Below are the code and all the weights of a small trained network. Each question names an input and a class and asks about switching units off, where a switched-off unit gives its printed mean instead of its output.

import numpy as np


def w(rows, s, z=0):
    codes = np.array(rows[::2]) - 128.0
    scale = np.full(codes.shape[1], s)
    scale[-1] = z or s
    return codes * scale


def norm(h):
    return h / np.sqrt((h * h).mean(-1, keepdims=True) + 1e-5)


def f(y):
    return np.maximum(y, 0)


def log_softmax(a):
    a = a - a.max(-1, keepdims=True)
    return a - np.log(np.exp(a).sum(-1, keepdims=True))


def net(x, mask):
    res = np.array(x, float).reshape(1, 3) / 4 @ E
    u = 0
    for l in range(3):
        y = f(norm(res) @ A[l][:, :-1].T + A[l][:, -1])
        res = res + np.where(mask[u : u + 5], y, B[l][:, -1]) @ B[l][:, :-1]
        u += 5
    return log_softmax(norm(res)[-1] @ U[:, :-1].T + U[:, -1])


A, B = {}, {}
E = w([
[90,83,116,117,124,131,3],'x0',
[99,133,124,105,90,67,147],'x1',
[84,228,112,181,193,164,137],'x2',
],0.0039)
A[0] = w([
[168,48,107,107,71,124,171,6],'0.n0',
[101,132,127,113,114,94,254,88],'0.n1',
[39,213,111,131,110,70,160,64],'0.n2',
[121,74,139,87,73,31,175,98],'0.n3',
[71,83,121,103,93,83,30,115],'0.n4',
],0.0078,0.0019)
B[0] = w([
[72,204,202,78,216,132,166,211],'0.n0',
[216,108,72,170,127,131,75,241],'0.n1',
[1,168,129,80,121,119,167,220],'0.n2',
[80,48,138,83,117,234,160,226],'0.n3',
[210,171,109,146,68,105,21,253],'0.n4',
],0.0088,0.0058)
A[1] = w([
[52,31,189,78,146,140,171,133],'1.n0',
[178,130,93,181,136,56,145,59],'1.n1',
[59,192,111,153,146,97,142,26],'1.n2',
[86,9,147,106,158,115,150,8],'1.n3',
[108,98,111,139,153,74,127,75],'1.n4',
],0.011,0.0012)
B[1] = w([
[65,147,158,54,255,192,192,250],'1.n0',
[133,196,180,196,137,74,164,168],'1.n1',
[121,84,179,48,202,194,157,253],'1.n2',
[119,227,210,170,154,89,135,182],'1.n3',
[125,96,176,109,156,97,130,131],'1.n4',
],0.0066,0.0051)
A[2] = w([
[162,77,73,127,102,158,190,51],'2.n0',
[77,49,58,84,91,129,200,2],'2.n1',
[68,117,127,108,138,114,2,206],'2.n2',
[87,122,176,54,60,92,132,68],'2.n3',
[178,83,140,104,118,110,7,127],'2.n4',
],0.011,0.00056)
B[2] = w([
[4,87,77,114,76,130,118,141],'2.n0',
[208,88,178,195,111,159,70,159],'2.n1',
[178,50,79,116,32,101,141,249],'2.n2',
[123,201,24,236,187,77,220,171],'2.n3',
[105,143,254,65,215,89,106,254],'2.n4',
],0.0075,0.0076)
U = w([
[132,78,86,136,106,190,117,114],'0',
[205,93,217,67,91,39,4,177],'1',
[102,163,32,140,53,50,148,104],'2',
[109,112,119,207,70,126,101,4],'3',
[222,190,135,254,132,103,157,95],'4',
[78,165,184,86,239,214,219,203],'5',
],0.0086,0.0042)

Each question gives the input, the list of numbers given to net, and the class t.
The units are the neurons (one row each of A and B). Each row of codes is followed by its name. A weight is (code - 128) times the scale printed after its matrix; where a second scale follows, it is the last column's (A, B and U).
mask holds one flag per neuron, layer by layer. A switched-off neuron (its flag False) gives its mean, the last column of its row in B, instead of its output. The means were averaged over made-up inputs and are rounded, as every weight is.
A unit's drop is (log p(t) with every unit on - log p(t) with that unit switched off) / (log p(t) with every unit on - log p(t) with every unit switched off).
The circuit of an input: a set's keep is (log p(t) with only the set's units on - log p(t) with every unit switched off) / (log p(t) with every unit on - log p(t) with every unit switched off). Starting from the 12 units with the biggest drops (on a tie, the unit counted first), units are removed one at a time, each time the one whose removal leaves the highest keep (on an exact tie, the one counted first), for as long as the keep stays at least 0.8.
circuit, biggest first: the units of the circuit, biggest drop first
top k neurons: the k neurons with the biggest drops, biggest first
top k neurons in layer l: the k neurons of layer l with the biggest drops, biggest first
drop when u is switched off: that unit's drop, to one decimal
input [-6,0,-2], class 0: circuit, biggest first	0.n1; 2.n4; 2.n0
input [1,-1,-2], class 1: circuit, biggest first	0.n4
input [-7,-8,-4], class 4: circuit, biggest first	0.n3; 2.n4
input [-8,-2,4], class 4: top 2 neurons in layer 0	0.n1; 0.n3
input [1,5,0], class 0: top 3 neurons in layer 0	0.n4; 0.n3; 0.n2
input [-5,-4,0], class 4: top 2 neurons	0.n3; 1.n1
input [-8,0,-1], class 2: top 3 neurons in layer 2	2.n4; 2.n0; 2.n1
input [-6,8,4], class 0: top 3 neurons	0.n1; 0.n0; 0.n2
input [6,-5,7], class 1: top 3 neurons in layer 0	0.n2; 0.n0; 0.n3
input [2,-8,3], class 0: top 2 neurons in layer 0	0.n4; 0.n3
input [-6,-7,2], class 4: top 2 neurons	0.n3; 0.n2
input [2,0,2], class 1: top 2 neurons in layer 2	2.n4; 2.n2
input [-4,2,0], class 3: top 2 neurons	0.n1; 0.n4
input [8,1,3], class 1: top neuron in layer 2	2.n4
input [-5,-2,0], class 4: top 2 neurons	0.n3; 1.n1
input [-2,-2,-1], class 4: top 2 neurons in layer 1	1.n0; 1.n2
input [3,8,-8], class 5: top 2 neurons in layer 0	0.n3; 0.n0
input [4,-7,3], class 1: top 2 neurons	0.n2; 0.n3
input [7,6,5], class 1: top 2 neurons	0.n4; 2.n4
input [7,3,6], class 1: top neuron in layer 2	2.n4
input [6,5,7], class 2: top 2 neurons in layer 0	0.n2; 0.n1
input [-5,-5,0], class 4: drop when 0.n3 is switched off	0.8
